Below are the code and all the weights of a small trained network. Each question names an input and a target symbol and asks about switching units off, where a switched-off unit gives its printed mean instead of its output.

import numpy as np


def w(rows, s, z=0):
    codes = np.array(rows[::2]) - 128.0
    scale = np.full(codes.shape[1], s)
    scale[-1] = z or s
    return codes * scale


def norm(h):
    return h / np.sqrt((h * h).mean(-1, keepdims=True) + 1e-5)


def f(y):
    return y / 2 * (1 + np.tanh(0.7978845608 * (y + 0.044715 * y**3)))


def softmax(a):
    e = np.exp(a - a.max(-1, keepdims=True))
    return e / e.sum(-1, keepdims=True)


def log_softmax(a):
    a = a - a.max(-1, keepdims=True)
    return a - np.log(np.exp(a).sum(-1, keepdims=True))


def net(x, mask):
    ids = ['ΠΣβεζμ'.index(c) for c in x.split()]
    T = len(ids)
    res = E[ids] + P[:T]
    r = norm(res)
    for j in range(2):
        rows = slice(4 * j, 4 * j + 4)
        q, k, v = (r @ M[0][rows].T for M in (Q, K, V))
        z = softmax(np.where(np.tri(T) > 0, q @ k.T / 4**0.5, -1e9)) @ v
        o = O[0][rows]
        res = res + np.where(mask[j], z, o[:, -1]) @ o[:, :-1]
    y = f(norm(res) @ A[0][:, :-1].T + A[0][:, -1])
    res = res + np.where(mask[2:14], y, B[0][:, -1]) @ B[0][:, :-1]
    return log_softmax(norm(res)[-1] @ U[:, :-1].T + U[:, -1])


Q, K, V, O, A, B = {}, {}, {}, {}, {}, {}
E = w([
[15,107,45,131],'Π',
[183,78,117,177],'Σ',
[101,129,4,169],'β',
[67,70,128,190],'ε',
[187,202,138,108],'ζ',
[112,98,151,22],'μ',
],0.002)
P = w([
[145,106,10,123],'0',
[143,110,32,132],'1',
[144,106,51,127],'2',
[143,105,70,128],'3',
[135,105,87,125],'4',
[133,110,105,126],'5',
[129,114,119,130],'6',
[121,123,138,135],'7',
[120,125,155,138],'8',
[119,137,170,145],'9',
[115,141,190,152],'10',
[117,147,204,158],'11',
[114,152,215,164],'12',
],0.0013)
Q[0] = w([
[102,114,106,164],'head 0',
[104,61,149,194],'head 0',
[165,36,132,247],'head 0',
[110,136,73,152],'head 0',
[109,93,185,165],'head 1',
[139,126,103,229],'head 1',
[146,149,66,219],'head 1',
[122,110,160,92],'head 1',
],0.013)
K[0] = w([
[150,139,169,124],'head 0',
[121,131,195,118],'head 0',
[115,138,247,140],'head 0',
[189,145,146,146],'head 0',
[72,128,179,126],'head 1',
[138,127,152,213],'head 1',
[162,125,134,211],'head 1',
[102,131,128,95],'head 1',
],0.015)
V[0] = w([
[106,182,159,234],'head 0',
[240,153,101,122],'head 0',
[102,196,165,192],'head 0',
[127,240,171,46],'head 0',
[102,203,91,239],'head 1',
[192,213,48,121],'head 1',
[88,115,61,213],'head 1',
[131,111,2,129],'head 1',
],0.0022)
O[0] = w([
[134,30,176,82,107],'head 0',
[190,239,196,139,168],'head 0',
[153,46,148,67,85],'head 0',
[221,136,95,42,32],'head 0',
[16,105,120,5,153],'head 1',
[30,81,240,128,153],'head 1',
[152,104,145,8,223],'head 1',
[180,110,239,82,251],'head 1',
],0.0022,0.002)
A[0] = w([
[139,119,118,130,104],'neuron 0',
[139,119,118,132,101],'neuron 1',
[71,86,98,115,157],'neuron 2',
[134,170,74,198,105],'neuron 3',
[93,187,133,165,154],'neuron 4',
[138,126,54,79,91],'neuron 5',
[127,130,132,128,127],'neuron 6',
[159,208,142,66,91],'neuron 7',
[88,130,179,84,137],'neuron 8',
[161,189,88,3,6],'neuron 9',
[140,150,246,185,78],'neuron 10',
[173,91,151,180,63],'neuron 11',
],0.0041,0.0024)
B[0] = w([
[106,123,128,131,105],'neuron 0',
[107,122,126,130,103],'neuron 1',
[201,153,171,127,255],'neuron 2',
[172,141,146,202,159],'neuron 3',
[191,113,108,76,186],'neuron 4',
[46,168,178,106,133],'neuron 5',
[128,128,124,126,126],'neuron 6',
[160,40,117,120,115],'neuron 7',
[147,186,83,151,159],'neuron 8',
[72,4,165,209,92],'neuron 9',
[74,203,153,64,179],'neuron 10',
[46,128,116,106,119],'neuron 11',
],0.0029,0.0011)
U = w([
[62,145,2,50,101],'Π',
[63,181,178,165,45],'Σ',
[58,170,204,124,80],'β',
[74,22,160,163,252],'ε',
[240,100,179,26,89],'ζ',
[229,163,53,203,161],'μ',
],0.0078,0.0036)

Each question gives the input, a string of symbols that net reads in full, and the target symbol t.
The units are the heads (4 rows each of Q, K, V and O) and the neurons (one row each of A and B). Each row of codes is followed by its name. A weight is (code - 128) times the scale printed after its matrix; where a second scale follows, it is the last column's (O, A, B and U).
mask holds one flag per unit, heads first, then neurons. A switched-off unit (its flag False) gives its mean, the last column of its rows in O or B, instead of its output. The means were averaged over made-up inputs and are rounded, as every weight is.
A unit's drop is (log p(t) with every unit on - log p(t) with that unit switched off) / (log p(t) with every unit on - log p(t) with every unit switched off).
The circuit of an input: a set's keep is (log p(t) with only the set's units on - log p(t) with every unit switched off) / (log p(t) with every unit on - log p(t) with every unit switched off). Starting from the 12 units with the biggest drops (on a tie, the unit counted first), units are removed one at a time, each time the one whose removal leaves the highest keep (on an exact tie, the one counted first), for as long as the keep stays at least 0.8.
units of the circuit, in order: the units of the circuit, biggest drop first
top k neurons: the k neurons with the biggest drops, biggest first
drop of u: that unit's drop, to one decimal
input Σ β ε β ε Σ Π β Π Π ζ ζ Σ, target ζ: units of the circuit, in order => head 0
input ζ ζ Π β Σ β ε ζ μ Σ Π Σ Σ, target Σ: units of the circuit, in order => neuron 10; neuron 11; head 1
input β β Σ Π Π ζ μ Σ Σ, target μ: units of the circuit, in order => head 0; head 1
input ε β Σ, target ε: units of the circuit, in order => head 0; neuron 11
input β Σ ε Π β Π ε β β μ ζ Π β, target ε: units of the circuit, in order => head 0; neuron 9
input β Σ β Σ, target β: units of the circuit, in order => head 0; neuron 10; neuron 11
input ε β ζ ε ε β ζ ζ Σ β Σ Σ Π, target Π: top 2 neurons => neuron 3; neuron 8
input β β ε Π Σ β μ Σ β ζ ε, target ζ: units of the circuit, in order => head 0; head 1; neuron 9
input ε Σ ε Π ε Π ζ β ε Σ β Π Π, target Π: top 3 neurons => neuron 8; neuron 3; neuron 10
input ζ β ε Π β β μ β β Σ, target β: top 3 neurons => neuron 10; neuron 11; neuron 8
input ε β ε ε μ β β β μ ε β β, target Π: top 3 neurons => neuron 5; neuron 10; neuron 9
input ε μ Π ζ μ Π ε, target μ: drop of head 1 => 0.6
input Σ Π Σ, target Σ: drop of neuron 4 => 0.0
input β ζ β ε, target ζ: drop of head 1 => 0.7
input ζ ζ μ, target μ: drop of neuron 8 => -0.1
input ε Σ β β Σ μ Σ, target μ: units of the circuit, in order => head 0
